Here is a tiny trained network, its code and every weight. The questions are about switching its units off for an input and a target symbol, where a switched-off unit gives its printed mean instead of its output.

import numpy as np


def w(rows, s, z=0):
    codes = np.array(rows[::2]) - 128.0
    scale = np.full(codes.shape[1], s)
    scale[-1] = z or s
    return codes * scale


def norm(h):
    return h / np.sqrt((h * h).mean(-1, keepdims=True) + 1e-5)


def f(y):
    return y / 2 * (1 + np.tanh(0.7978845608 * (y + 0.044715 * y**3)))


def softmax(a):
    e = np.exp(a - a.max(-1, keepdims=True))
    return e / e.sum(-1, keepdims=True)


def log_softmax(a):
    a = a - a.max(-1, keepdims=True)
    return a - np.log(np.exp(a).sum(-1, keepdims=True))


def net(x, mask):
    ids = ['Γαβελω'.index(c) for c in x.split()]
    T = len(ids)
    res = E[ids] + P[:T]
    u = 0
    for l in range(2):
        r = norm(res)
        for j in range(2):
            rows = slice(2 * j, 2 * j + 2)
            q, k, v = (r @ M[l][rows].T for M in (Q, K, V))
            z = softmax(np.where(np.tri(T) > 0, q @ k.T / 2**0.5, -1e9)) @ v
            o = O[l][rows]
            res = res + np.where(mask[u + j], z, o[:, -1]) @ o[:, :-1]
        u += 2
        y = f(norm(res) @ A[l][:, :-1].T + A[l][:, -1])
        res = res + np.where(mask[u : u + 12], y, B[l][:, -1]) @ B[l][:, :-1]
        u += 12
    return log_softmax(norm(res)[-1] @ U[:, :-1].T + U[:, -1])


Q, K, V, O, A, B = {}, {}, {}, {}, {}, {}
E = w([
[36,113,105,143,81,153,133,151],'Γ',
[143,109,144,119,80,148,81,133],'α',
[89,170,197,104,126,110,132,135],'β',
[114,92,95,175,91,123,199,132],'ε',
[94,136,158,85,60,89,144,252],'λ',
[136,205,182,152,177,119,87,119],'ω',
],0.02)
P = w([
[171,161,26,206,125,95,107,81],'0',
[114,93,57,46,194,103,112,59],'1',
[221,221,143,163,178,161,96,187],'2',
[120,72,127,172,142,55,116,78],'3',
[165,151,112,175,138,138,153,50],'4',
[157,132,193,43,152,134,190,181],'5',
[127,38,159,160,132,61,130,97],'6',
[150,159,139,164,144,155,138,45],'7',
[163,77,176,24,91,149,204,113],'8',
[160,2,159,164,135,52,137,138],'9',
[140,138,175,134,155,184,113,48],'10',
],0.009)
Q[0] = w([
[173,222,175,167,29,215,112,147],'0.h0',
[170,131,211,41,109,43,101,169],'0.h0',
[91,91,165,144,135,156,72,106],'0.h1',
[181,149,41,34,143,253,130,72],'0.h1',
],0.0055)
K[0] = w([
[231,208,200,184,74,255,52,88],'0.h0',
[145,141,159,119,133,71,90,94],'0.h0',
[161,76,140,67,125,131,40,158],'0.h1',
[32,165,114,207,226,122,158,139],'0.h1',
],0.0055)
V[0] = w([
[182,117,115,76,176,137,193,46],'0.h0',
[207,155,32,16,162,67,92,135],'0.h0',
[92,70,55,66,199,152,206,112],'0.h1',
[129,248,58,154,199,2,169,154],'0.h1',
],0.0055)
O[0] = w([
[103,108,162,133,58,61,154,86,48],'0.h0',
[90,56,75,235,91,153,185,210,51],'0.h0',
[216,88,182,162,133,146,197,176,4],'0.h1',
[130,107,183,125,243,103,255,203,171],'0.h1',
],0.0074,0.0036)
A[0] = w([
[50,126,19,179,92,138,159,132,60],'0.n0',
[69,168,107,191,106,2,117,165,76],'0.n1',
[194,118,104,69,153,132,175,210,86],'0.n2',
[39,95,120,125,84,114,122,201,125],'0.n3',
[173,43,33,240,126,84,44,192,33],'0.n4',
[153,138,120,154,84,151,189,82,6],'0.n5',
[42,152,95,103,33,232,92,155,194],'0.n6',
[80,200,117,193,104,86,156,155,67],'0.n7',
[169,243,115,183,124,141,67,159,12],'0.n8',
[85,207,144,171,181,192,220,53,170],'0.n9',
[116,75,124,44,78,88,58,99,247],'0.n10',
[147,118,66,149,84,54,85,70,145],'0.n11',
],0.0062,0.0014)
B[0] = w([
[127,78,120,192,122,193,82,124,175],'0.n0',
[108,71,119,177,111,100,176,161,179],'0.n1',
[189,62,36,135,90,190,76,119,144],'0.n2',
[162,224,112,234,120,153,137,150,197],'0.n3',
[60,151,117,62,165,83,108,113,139],'0.n4',
[174,109,254,72,95,119,103,163,119],'0.n5',
[177,209,192,60,187,115,195,117,253],'0.n6',
[107,69,123,114,118,151,139,157,164],'0.n7',
[75,158,156,67,146,143,93,177,189],'0.n8',
[131,121,131,49,98,188,125,91,247],'0.n9',
[78,168,100,151,118,118,101,123,222],'0.n10',
[110,101,90,111,65,108,85,74,157],'0.n11',
],0.0073,0.0045)
Q[1] = w([
[1,169,122,149,140,9,123,117],'1.h0',
[92,120,67,25,120,160,88,188],'1.h0',
[121,136,209,83,198,157,121,143],'1.h1',
[195,133,56,91,99,106,157,188],'1.h1',
],0.0087)
K[1] = w([
[74,246,167,87,77,63,120,227],'1.h0',
[14,181,172,20,66,255,80,34],'1.h0',
[155,121,223,141,173,98,59,72],'1.h1',
[172,78,170,105,213,179,153,111],'1.h1',
],0.0081)
V[1] = w([
[166,109,63,79,210,153,209,171],'1.h0',
[134,216,81,75,3,92,183,193],'1.h0',
[176,125,180,145,189,112,25,123],'1.h1',
[101,165,98,171,109,200,207,77],'1.h1',
],0.0064)
O[1] = w([
[119,152,122,197,26,90,77,144,254],'1.h0',
[161,92,133,87,134,242,79,254,214],'1.h0',
[187,84,7,195,88,212,199,171,223],'1.h1',
[160,150,218,247,83,192,199,50,155],'1.h1',
],0.0075,0.002)
A[1] = w([
[87,153,66,161,64,51,20,36,4],'1.n0',
[147,107,167,102,65,199,110,209,151],'1.n1',
[169,85,157,142,98,108,163,114,150],'1.n2',
[110,192,136,124,148,153,139,142,130],'1.n3',
[210,135,154,85,99,123,199,155,61],'1.n4',
[187,228,145,111,154,120,178,251,217],'1.n5',
[154,190,139,48,135,92,134,156,112],'1.n6',
[81,80,65,162,64,152,73,243,154],'1.n7',
[81,95,189,91,48,139,154,168,191],'1.n8',
[120,116,2,180,233,82,79,67,114],'1.n9',
[93,96,115,252,131,122,177,140,111],'1.n10',
[94,180,108,136,68,197,114,168,214],'1.n11',
],0.0078,0.003)
B[1] = w([
[70,143,82,125,1,118,62,90,170],'1.n0',
[157,155,177,98,173,203,145,247,187],'1.n1',
[103,126,60,48,126,136,87,159,132],'1.n2',
[184,87,99,104,128,124,144,85,189],'1.n3',
[104,134,96,50,107,122,166,108,143],'1.n4',
[162,79,132,84,31,133,129,181,254],'1.n5',
[120,140,119,87,100,144,152,96,182],'1.n6',
[67,66,202,155,104,163,83,139,172],'1.n7',
[178,195,127,113,128,178,87,177,180],'1.n8',
[203,164,37,165,56,139,135,184,151],'1.n9',
[194,99,145,77,187,153,104,121,157],'1.n10',
[112,136,156,190,118,107,122,159,219],'1.n11',
],0.0089,0.0088)
U = w([
[164,193,190,244,169,190,150,48,3],'Γ',
[47,166,59,151,66,112,15,62,68],'α',
[95,194,155,38,166,38,183,122,129],'β',
[185,8,140,79,125,127,157,8,161],'ε',
[114,102,192,157,165,167,65,240,165],'λ',
[253,201,18,95,157,118,149,162,245],'ω',
],0.0064,0.0011)

Each question gives the input, a string of symbols that net reads in full, and the target symbol t.
The units are the heads (2 rows each of Q, K, V and O) and the neurons (one row each of A and B). Each row of codes is followed by its name. A weight is (code - 128) times the scale printed after its matrix; where a second scale follows, it is the last column's (O, A, B and U).
mask holds one flag per unit, layer by layer, with each layer's heads first. A switched-off unit (its flag False) gives its mean, the last column of its rows in O or B, instead of its output. The means were averaged over made-up inputs and are rounded, as every weight is.
A unit's drop is (log p(t) with every unit on - log p(t) with that unit switched off) / (log p(t) with every unit on - log p(t) with every unit switched off).
The circuit of an input: a set's keep is (log p(t) with only the set's units on - log p(t) with every unit switched off) / (log p(t) with every unit on - log p(t) with every unit switched off). Starting from the 12 units with the biggest drops (on a tie, the unit counted first), units are removed one at a time, each time the one whose removal leaves the highest keep (on an exact tie, the one counted first), for as long as the keep stays at least 0.8.
circuit, biggest first: the units of the circuit, biggest drop first
most important unit: the unit with the biggest drop
top k neurons: the k neurons with the biggest drops, biggest first
k most important neurons of layer l: the k neurons of layer l with the biggest drops, biggest first
which heads matter: for each layer, one digit per head in row order, 1 if its drop is at least 0.15 and else 0, layers parted by /
input ω β ω β, target β: circuit, biggest first	(1.h0 1.n7 0.h1)
input α α Γ λ ω β α β ω Γ, target α: circuit, biggest first	(0.h1)
input ω β ε ω Γ λ β α, target α: top 2 neurons	(0.n9 1.n0)
input ω ε ω β Γ Γ α ω β, target ω: circuit, biggest first	(1.h1 1.n7)
input ω α Γ λ ω Γ Γ λ ε Γ α, target Γ: which heads matter	00 / 11
input ω Γ ε, target λ: circuit, biggest first	(1.h0 1.n7)
input ω ω ε Γ ε Γ β, target β: 3 most important neurons of layer 0	(0.n2 0.n8 0.n9)
input α λ α λ β ε λ Γ, target Γ: 3 most important neurons of layer 0	(0.n0 0.n9 0.n6)
input α β β ε, target α: circuit, biggest first	(0.h1 1.n0)
input β ε Γ Γ β β ε Γ, target β: which heads matter	10 / 00
input β Γ Γ ω Γ, target ω: which heads matter	10 / 01
input α ω β α Γ, target Γ: 2 most important neurons of layer 1	(1.n5 1.n0)
input λ α Γ α α Γ, target ω: which heads matter	10 / 00
input ω λ Γ Γ β ω β λ α Γ, target α: which heads matter	11 / 00
input ω β α Γ β Γ ε β β ω, target α: which heads matter	01 / 00
input β ε ω β ω ε ω λ ω, target ε: which heads matter	01 / 10
input β α ω λ ω ω Γ Γ ω, target ε: most important unit	1.h0
input β ω ε ε, target ε: top 2 neurons	(1.n10 1.n11)
input β α λ ω ε, target ε: top 2 neurons	(0.n0 0.n6)
input λ α Γ α Γ λ ω β β, target ω: 2 most important neurons of layer 1	(1.n7 1.n8)
input λ λ α ω ω, target ω: top 2 neurons	(0.n8 0.n9)
input λ α Γ β Γ Γ ε, target α: which heads matter	11 / 00
